Each row has a name. Each question is about the rows just above it.

Komor: [ -5  -8   9 -14   8  -1 -26  -3 -26   2]
pebib: [ -5  -5   9 -26   8   0 -26  -3 -26   2]
mifif: [ 15  26   1 -13  34 -16 -53  26 -22 -12]
namob: [-13 -21 -28 -51   6  28 -12 -16  16  10]
mub: [ -5  -8   9 -14   8   0  -5  17 -15   4]
The rest of the row after [ -1 -26]:
[ -3 -26   2]
The rest of the row after [-14   8   0  -5  17]:
[-15   4]
Count of [-6] in pebib:
0
After [  8   0 -26], its row goes on with
[ -3 -26   2]

dati: [  2  -8  25  -8  59   2 -35 -26  32 -17   2  18]
Zov: [ -9  21 -14 -10  21  -6 -35 -25  25 -34 -35 -35]
Nobo: [ -8  18  -7  46  17  30  23  34  26 -34  34  42]
How many times does Zov hold [-36]?
0
Times [-8] occurs in dati:
2
The rest of the row after [-35 -25]:
[ 25 -34 -35 -35]
The rest of the row after [ 26 -34]:
[34 42]
After [ 25 -34 -35], its row goes on with
[-35]

Vup: [-12 -12 -18 -12]
lur: [-22 -27 -20  14]
vid: [-23 -27 -20 -46]
naz: [-22 -27  -1  -5]
How many times does Vup hold [-13]?
0
After [-12 -12], its row goes on with
[-18 -12]
Go on from [-23 -27 -20] to the end of its row.
[-46]
How many times does lur hold [-20]?
1
Which row holds [-12 -12 -18 -12]?
Vup
Go on from [-22 -27 -20] to the end of its row.
[14]

Ruso: [ 29 -13  47  -5  42  -8  13 -20  -7  35]
Namu: [-49  -4 -55  13 -39  11 -18  17  14 -59]
kozum: [-10  -6 -12  17 -12 -36   3 -43 -15 -13]
Luk: [ -5   1 -12  17 -12 -37   3  24 -19 -22]
deram: [-61   7 -44  -5 -38   1  13  -9  -6 -59]
puba: [-36  12 -44  -4 -39   8  -6  16   4 -39]
kubu: [-36  12 -44  -4 -10  -8  13 -21 -20  35]
After [-10  -6], its row goes on with
[-12  17 -12 -36   3 -43 -15 -13]
Go on from [-61   7 -44] to the end of its row.
[ -5 -38   1  13  -9  -6 -59]
Count of [-11] in Luk:
0
Times [-12] occurs in Luk:
2
The rest of the row after [-12  17 -12 -36   3]:
[-43 -15 -13]

taz: [ -5   6  -3   7 -16  -8 -16   9  14  16  12 -33 -17   8 -10   0 -31  28
   4  -7  -4 -13 -26 -15 -17  -4   3  12 -10  -2   6]
puz: [ -3  18 -10  23 -32 -15 -18   2  37  20  17 -29 -17   3 -10  -6 -30  28
   4  -7  -4 -18 -26 -26  22   0   5  18 -24  -9  12]
pazes: [ -3  18 -10  23 -32 -15 -18   2  37  20  17 -29 -17   3 -10  -6 -30  28
   4  -7  -4 -19 -26 -26  35  -4   3  12 -10  -2   6]
The rest of the row after [ 28   4  -7  -4 -13]:
[-26 -15 -17  -4   3  12 -10  -2   6]
After [-18 -26 -26], its row goes on with
[ 22   0   5  18 -24  -9  12]

paze: [ 18  -4 -18  13 -15  -1]
Mudi: [12 44 -6 31 31 -6]
Suvir: [ 13 -10 -10  13 -10 -15]
zolu: [ 12  43  -9  43 -10  30]
Kuvi: [  7 -18 -25 -16   3  12]
Vobi: [-10 -24   5 -20  19  20]
vobu: [  1 -11 -24  -7   8  10]
Count of [12] in zolu:
1
Count of [31] in Mudi:
2
The rest of the row after [-10  13]:
[-10 -15]
How many times does Suvir hold [-10]?
3
Go on from [44 -6] to the end of its row.
[31 31 -6]
The rest of the row after [12 44]:
[-6 31 31 -6]
Count of [43] in zolu:
2

